Below are the code and all the weights of a small trained network. Each question names an input and a class and asks about switching units off, where a switched-off unit gives its printed mean instead of its output.

import numpy as np


def w(rows, s, z=0):
    codes = np.array(rows[::2]) - 128.0
    scale = np.full(codes.shape[1], s)
    scale[-1] = z or s
    return codes * scale


def f(y):
    return np.maximum(y, 0)


def log_softmax(a):
    a = a - a.max(-1, keepdims=True)
    return a - np.log(np.exp(a).sum(-1, keepdims=True))


def net(x, mask):
    res = np.array(x, float).reshape(1, 8) / 4 @ E
    y = f(res @ A[0][:, :-1].T + A[0][:, -1])
    res = res + np.where(mask, y, B[0][:, -1]) @ B[0][:, :-1]
    return log_softmax(res[-1] @ U[:, :-1].T + U[:, -1])


A, B = {}, {}
E = w([
[144,136,139,130,118,122,142],'x0',
[86,215,35,150,103,16,107],'x1',
[129,136,129,116,136,132,107],'x2',
[8,185,231,133,167,85,146],'x3',
[63,53,139,49,34,73,128],'x4',
[80,171,58,67,148,172,233],'x5',
[102,126,112,110,154,142,80],'x6',
[169,154,155,122,114,118,142],'x7',
],0.011)
A[0] = w([
[156,127,167,175,128,126,106,71],'neuron 0',
[168,97,89,143,106,153,125,94],'neuron 1',
[108,80,130,67,52,106,136,131],'neuron 2',
[128,61,211,117,147,205,142,54],'neuron 3',
[154,123,152,133,86,189,129,170],'neuron 4',
[141,102,166,187,81,112,64,96],'neuron 5',
[206,84,55,101,112,136,124,53],'neuron 6',
[147,142,128,181,197,147,130,127],'neuron 7',
[93,157,185,131,146,123,121,81],'neuron 8',
[115,86,105,141,168,111,107,35],'neuron 9',
[140,70,182,105,136,181,142,110],'neuron 10',
[193,113,58,127,76,173,103,65],'neuron 11',
[178,211,96,206,208,196,128,156],'neuron 12',
[127,88,170,61,105,159,129,128],'neuron 13',
[115,89,148,5,65,92,115,107],'neuron 14',
[67,181,152,99,125,172,163,54],'neuron 15',
[107,154,71,109,96,89,92,95],'neuron 16',
[114,167,102,89,56,85,98,149],'neuron 17',
[139,78,174,185,118,87,73,96],'neuron 18',
[97,164,163,165,157,129,152,113],'neuron 19',
[105,159,114,108,115,154,190,111],'neuron 20',
[119,154,84,142,89,46,88,103],'neuron 21',
[81,149,182,129,118,109,158,102],'neuron 22',
[113,170,87,174,113,107,135,85],'neuron 23',
[118,147,89,73,148,165,190,58],'neuron 24',
[95,166,108,38,106,191,191,53],'neuron 25',
[97,92,120,148,147,130,74,154],'neuron 26',
[132,105,152,119,138,179,134,107],'neuron 27',
[102,123,170,164,129,105,115,97],'neuron 28',
[94,119,188,115,158,144,147,3],'neuron 29',
[131,63,164,96,133,197,135,125],'neuron 30',
[112,176,111,107,115,188,130,122],'neuron 31',
],0.013,0.003)
B[0] = w([
[170,132,126,120,107,154,119,168],'neuron 0',
[61,120,189,77,127,134,108,181],'neuron 1',
[142,55,159,185,139,192,180,230],'neuron 2',
[128,181,125,151,173,71,110,235],'neuron 3',
[99,131,122,133,147,97,128,184],'neuron 4',
[193,164,12,57,80,186,103,199],'neuron 5',
[58,115,236,23,134,85,84,215],'neuron 6',
[126,78,143,177,98,171,183,191],'neuron 7',
[65,127,204,75,82,141,124,187],'neuron 8',
[162,119,125,122,138,112,114,143],'neuron 9',
[187,181,91,159,156,70,170,212],'neuron 10',
[53,136,199,52,99,88,101,213],'neuron 11',
[120,32,164,202,150,208,196,254],'neuron 12',
[125,137,109,185,175,70,173,199],'neuron 13',
[129,2,166,219,70,218,210,248],'neuron 14',
[134,126,134,87,101,139,76,201],'neuron 15',
[169,152,149,149,168,91,160,210],'neuron 16',
[136,155,159,194,183,100,151,222],'neuron 17',
[209,173,31,91,58,203,54,205],'neuron 18',
[77,109,209,107,128,136,87,184],'neuron 19',
[160,161,68,99,108,157,81,193],'neuron 20',
[152,173,131,166,198,86,130,228],'neuron 21',
[70,113,156,90,150,136,100,199],'neuron 22',
[148,171,147,185,178,60,117,181],'neuron 23',
[200,163,64,87,88,161,64,210],'neuron 24',
[184,162,35,95,71,160,101,232],'neuron 25',
[124,129,103,121,94,126,181,170],'neuron 26',
[153,187,103,162,158,72,172,179],'neuron 27',
[119,142,145,57,59,137,79,175],'neuron 28',
[86,140,172,106,157,107,112,184],'neuron 29',
[126,163,138,171,176,59,134,216],'neuron 30',
[171,141,85,133,120,122,122,172],'neuron 31',
],0.0079,0.015)
U = w([
[118,14,133,221,123,215,171,251],'0',
[145,199,106,194,203,16,128,98],'1',
[190,155,17,46,62,196,66,80],'2',
[13,113,198,12,116,109,79,75],'3',
],0.012,0.0023)

Each question gives the input, the list of numbers given to net, and the class t.
The units are the neurons (one row each of A and B). Each row of codes is followed by its name. A weight is (code - 128) times the scale printed after its matrix; where a second scale follows, it is the last column's (A, B and U).
mask holds one flag per neuron, in row order. A switched-off neuron (its flag False) gives its mean, the last column of its row in B, instead of its output. The means were averaged over made-up inputs and are rounded, as every weight is.
A unit's drop is (log p(t) with every unit on - log p(t) with that unit switched off) / (log p(t) with every unit on - log p(t) with every unit switched off).
The circuit of an input: a set's keep is (log p(t) with only the set's units on - log p(t) with every unit switched off) / (log p(t) with every unit on - log p(t) with every unit switched off). Starting from the 12 units with the biggest drops (on a tie, the unit counted first), units are removed one at a time, each time the one whose removal leaves the highest keep (on an exact tie, the one counted first), for as long as the keep stays at least 0.8.
units of the circuit, in order: the units of the circuit, biggest drop first
unit that matters most: the unit with the biggest drop
top k neurons: the k neurons with the biggest drops, biggest first
drop of u: that unit's drop, to one decimal
input [7,1,5,-6,0,-5,7,-2], class 3: units of the circuit, in order	(neuron 6)
input [1,4,2,-8,-5,-3,1,-7], class 3: top 2 neurons	(neuron 6; neuron 11)
input [-3,-8,1,8,4,-6,-3,-6], class 1: top 4 neurons	(neuron 10; neuron 3; neuron 13; neuron 30)
input [6,-4,3,2,-2,4,-4,4], class 1: top 4 neurons	(neuron 18; neuron 5; neuron 14; neuron 3)
input [6,-2,-5,4,-4,-5,-4,4], class 2: top 4 neurons	(neuron 14; neuron 18; neuron 5; neuron 2)
input [4,0,-3,0,-6,-7,-4,7], class 2: top 4 neurons	(neuron 5; neuron 18; neuron 14; neuron 2)
input [6,-1,-6,-8,-7,0,0,-4], class 3: top 4 neurons	(neuron 6; neuron 11; neuron 14; neuron 1)
input [2,3,0,-8,-1,6,1,5], class 3: top 2 neurons	(neuron 6; neuron 11)
input [0,2,8,7,-4,8,-4,-6], class 2: top 2 neurons	(neuron 25; neuron 24)
input [-3,-6,-3,7,7,-3,5,-8], class 0: top 4 neurons	(neuron 14; neuron 2; neuron 6; neuron 11)
input [-7,-6,6,-5,8,8,4,4], class 0: top 2 neurons	(neuron 14; neuron 2)
input [1,-8,8,-1,-3,8,-3,-4], class 1: top 2 neurons	(neuron 30; neuron 3)
input [0,-4,-7,2,0,4,-8,2], class 1: top 3 neurons	(neuron 18; neuron 5; neuron 3)
input [7,6,7,1,-8,-6,0,1], class 0: units of the circuit, in order	(neuron 12)
input [1,-5,5,-4,1,-6,8,1], class 2: top 4 neurons	(neuron 18; neuron 5; neuron 17; neuron 21)
input [6,7,1,7,-8,-7,7,-3], class 0: top 2 neurons	(neuron 12; neuron 7)
input [4,5,-3,1,-5,4,-8,-1], class 0: top 2 neurons	(neuron 12; neuron 3)
input [-6,5,3,-1,6,3,2,-6], class 0: drop of neuron 14	1.3
input [6,7,-1,2,7,-1,-7,-8], class 0: drop of neuron 2	1.2
input [0,1,8,6,-1,6,-7,-7], class 2: unit that matters most	neuron 25
input [6,3,-6,-4,-2,2,5,-4], class 3: drop of neuron 14	0.2
input [0,4,-3,-3,3,-6,-4,-3], class 2: drop of neuron 18	0.4
